Below is a small trained network, with its code and all its weights. Each question gives an input and a target symbol and asks what happens when units are switched off, that is, made to give their printed mean instead of their output.

import numpy as np


def w(rows, s, z=0):
    codes = np.array(rows[::2]) - 128.0
    scale = np.full(codes.shape[1], s)
    scale[-1] = z or s
    return codes * scale


def norm(h):
    return h / np.sqrt((h * h).mean(-1, keepdims=True) + 1e-5)


def softmax(a):
    e = np.exp(a - a.max(-1, keepdims=True))
    return e / e.sum(-1, keepdims=True)


def log_softmax(a):
    a = a - a.max(-1, keepdims=True)
    return a - np.log(np.exp(a).sum(-1, keepdims=True))


def net(x, mask):
    ids = ['αζηθμπω'.index(c) for c in x.split()]
    T = len(ids)
    res = E[ids] + P[:T]
    u = 0
    for l in range(3):
        r = norm(res)
        for j in range(2):
            rows = slice(3 * j, 3 * j + 3)
            q, k, v = (r @ M[l][rows].T for M in (Q, K, V))
            z = softmax(np.where(np.tri(T) > 0, q @ k.T / 3**0.5, -1e9)) @ v
            o = O[l][rows]
            res = res + np.where(mask[u + j], z, o[:, -1]) @ o[:, :-1]
        u += 2
    return log_softmax(norm(res)[-1] @ U[:, :-1].T + U[:, -1])


Q, K, V, O = {}, {}, {}, {}
E = w([
[138,83,115,126,184],'α',
[164,103,115,132,180],'ζ',
[180,131,123,123,155],'η',
[65,60,107,148,181],'θ',
[179,141,121,127,146],'μ',
[90,70,136,156,192],'π',
[65,184,69,254,129],'ω',
],0.0056)
P = w([
[253,61,136,178,111],'0',
[178,62,91,144,136],'1',
[155,94,100,145,152],'2',
[155,122,89,131,160],'3',
[127,144,131,152,168],'4',
[131,152,86,119,157],'5',
[110,172,146,129,171],'6',
[111,173,89,97,150],'7',
[92,188,155,94,171],'8',
[85,175,100,77,138],'9',
[65,184,151,67,166],'10',
],0.0046)
Q[0] = w([
[40,68,27,162,254],'L0H1',
[148,142,200,138,174],'L0H1',
[136,215,61,143,177],'L0H1',
[152,95,191,130,58],'L0H2',
[136,171,114,117,179],'L0H2',
[128,134,152,111,69],'L0H2',
],0.0061)
K[0] = w([
[2,148,124,63,206],'L0H1',
[161,125,37,54,122],'L0H1',
[83,184,182,84,73],'L0H1',
[153,58,142,51,200],'L0H2',
[87,166,74,145,122],'L0H2',
[104,85,148,51,137],'L0H2',
],0.0063)
V[0] = w([
[180,200,75,67,23],'L0H1',
[210,164,139,107,109],'L0H1',
[183,213,57,89,135],'L0H1',
[29,180,81,139,174],'L0H2',
[107,1,112,105,178],'L0H2',
[21,165,97,220,51],'L0H2',
],0.0032)
O[0] = w([
[62,102,107,119,123,2],'L0H1',
[53,96,127,111,144,84],'L0H1',
[56,116,157,117,130,107],'L0H1',
[49,114,134,76,123,134],'L0H2',
[139,188,132,170,64,189],'L0H2',
[70,121,96,2,186,102],'L0H2',
],0.0042,0.0041)
Q[1] = w([
[162,158,121,91,117],'L1H1',
[139,77,76,116,66],'L1H1',
[136,164,4,103,164],'L1H1',
[163,114,160,129,81],'L1H2',
[68,94,136,130,114],'L1H2',
[124,143,132,143,90],'L1H2',
],0.011)
K[1] = w([
[83,100,134,144,145],'L1H1',
[179,94,230,254,142],'L1H1',
[47,179,251,101,141],'L1H1',
[173,125,58,188,164],'L1H2',
[117,39,144,145,91],'L1H2',
[191,119,93,162,124],'L1H2',
],0.0077)
V[1] = w([
[132,85,45,169,146],'L1H1',
[183,221,84,106,78],'L1H1',
[169,189,237,188,92],'L1H1',
[3,127,147,231,142],'L1H2',
[84,113,115,222,137],'L1H2',
[34,120,140,101,146],'L1H2',
],0.0051)
O[1] = w([
[105,183,97,86,120,213],'L1H1',
[78,45,104,77,181,149],'L1H1',
[173,91,230,32,176,159],'L1H1',
[194,157,95,22,114,94],'L1H2',
[170,149,183,3,28,185],'L1H2',
[216,179,116,149,162,1],'L1H2',
],0.0047,0.0042)
Q[2] = w([
[121,251,100,120,108],'L2H1',
[76,133,125,96,119],'L2H1',
[160,133,110,152,95],'L2H1',
[97,161,106,87,144],'L2H2',
[101,87,90,183,115],'L2H2',
[139,180,154,107,137],'L2H2',
],0.013)
K[2] = w([
[134,102,144,92,246],'L2H1',
[101,132,89,99,165],'L2H1',
[163,75,160,95,118],'L2H1',
[135,193,117,88,155],'L2H2',
[167,102,190,116,138],'L2H2',
[109,159,79,116,124],'L2H2',
],0.013)
V[2] = w([
[184,2,179,151,168],'L2H1',
[162,119,72,108,100],'L2H1',
[15,126,143,102,21],'L2H1',
[4,121,55,86,84],'L2H2',
[50,114,147,122,157],'L2H2',
[125,20,144,100,144],'L2H2',
],0.0046)
O[2] = w([
[201,215,21,142,122,252],'L2H1',
[56,162,170,96,158,133],'L2H1',
[81,45,137,252,4,65],'L2H1',
[233,164,49,110,62,80],'L2H2',
[136,132,117,82,54,108],'L2H2',
[83,229,212,74,123,182],'L2H2',
],0.0035,0.003)
U = w([
[254,139,141,142,190,254],'α',
[69,233,124,109,156,165],'ζ',
[31,171,129,52,160,37],'η',
[119,29,122,20,46,181],'θ',
[189,182,14,194,92,29],'μ',
[17,56,159,178,138,37],'π',
[8,18,174,183,124,85],'ω',
],0.0068,0.0048)

Each question gives the input, a string of symbols that net reads in full, and the target symbol t.
The units are the heads (3 rows each of Q, K, V and O). Each row of codes is followed by its name. A weight is (code - 128) times the scale printed after its matrix; where a second scale follows, it is the last column's (O and U).
mask holds one flag per head, layer by layer. A switched-off head (its flag False) gives its mean, the last column of its rows in O, instead of its output. The means were averaged over made-up inputs and are rounded, as every weight is.
A unit's drop is (log p(t) with every unit on - log p(t) with that unit switched off) / (log p(t) with every unit on - log p(t) with every unit switched off).
The circuit of an input: a set's keep is (log p(t) with only the set's units on - log p(t) with every unit switched off) / (log p(t) with every unit on - log p(t) with every unit switched off). Starting from all 6 units, units are removed one at a time, each time the one whose removal leaves the highest keep (on an exact tie, the one counted first), for as long as the keep stays at least 0.8.
units of the circuit, in order: the units of the circuit, biggest drop first
unit that matters most: the unit with the biggest drop
heads that matter: for each layer, one digit per head in row order, 1 if its drop is at least 0.15 and else 0, layers parted by /
input θ θ θ ζ θ θ θ, target θ: heads that matter => 00 / 01 / 11
input μ α θ η α α θ π ζ ω α, target θ: unit that matters most => L2H2
input θ ω μ η ζ θ θ, target μ: units of the circuit, in order => L1H1, L1H2, L2H2, L0H2
input θ ω μ θ μ α π θ θ θ π, target μ: units of the circuit, in order => L1H1, L2H2, L1H2
input ω α μ μ ζ α θ π μ π α, target α: units of the circuit, in order => L1H2, L2H2, L1H1
input α θ μ θ μ θ η ω ζ π α, target α: units of the circuit, in order => L1H2, L2H2
input α π ω θ, target θ: units of the circuit, in order => L1H2, L2H1, L0H2, L2H2
input μ α θ, target α: heads that matter => 11 / 00 / 10
input ω θ μ α μ α, target ω: heads that matter => 00 / 01 / 10
input μ η ω π, target θ: units of the circuit, in order => L1H2, L2H1, L2H2, L0H1
input θ ω π θ μ μ π, target ω: heads that matter => 10 / 00 / 10
input θ ζ α θ, target ζ: units of the circuit, in order => L2H2, L2H1
input ω α η, target ζ: heads that matter => 11 / 11 / 10
input α η ω α π α π θ π π, target α: units of the circuit, in order => L1H2
input α ω μ θ μ μ, target ω: heads that matter => 10 / 01 / 10
input π θ π μ α μ ω, target ω: heads that matter => 01 / 11 / 10
input μ ω α η, target ζ: units of the circuit, in order => L1H1, L0H2, L1H2, L2H2
input θ μ ζ μ, target ζ: units of the circuit, in order => L2H2, L1H2
input μ ω μ μ α ζ η θ μ, target μ: units of the circuit, in order => L2H2, L1H1, L0H2
input θ μ θ θ ζ ω η, target θ: units of the circuit, in order => L0H2, L2H2, L2H1, L1H1
input α θ θ α θ θ η ω μ, target θ: heads that matter => 01 / 00 / 11
input θ θ ζ ω μ ζ, target ω: unit that matters most => L2H1
input θ η ζ π α ω μ θ θ, target μ: units of the circuit, in order => L1H2, L1H1, L2H2
input ω θ π π ζ α ζ θ α μ π, target ω: heads that matter => 00 / 10 / 11
input ω μ ζ θ ζ α π π ζ μ η, target ω: heads that matter => 10 / 11 / 10
input θ ω μ μ, target ω: heads that matter => 00 / 01 / 10
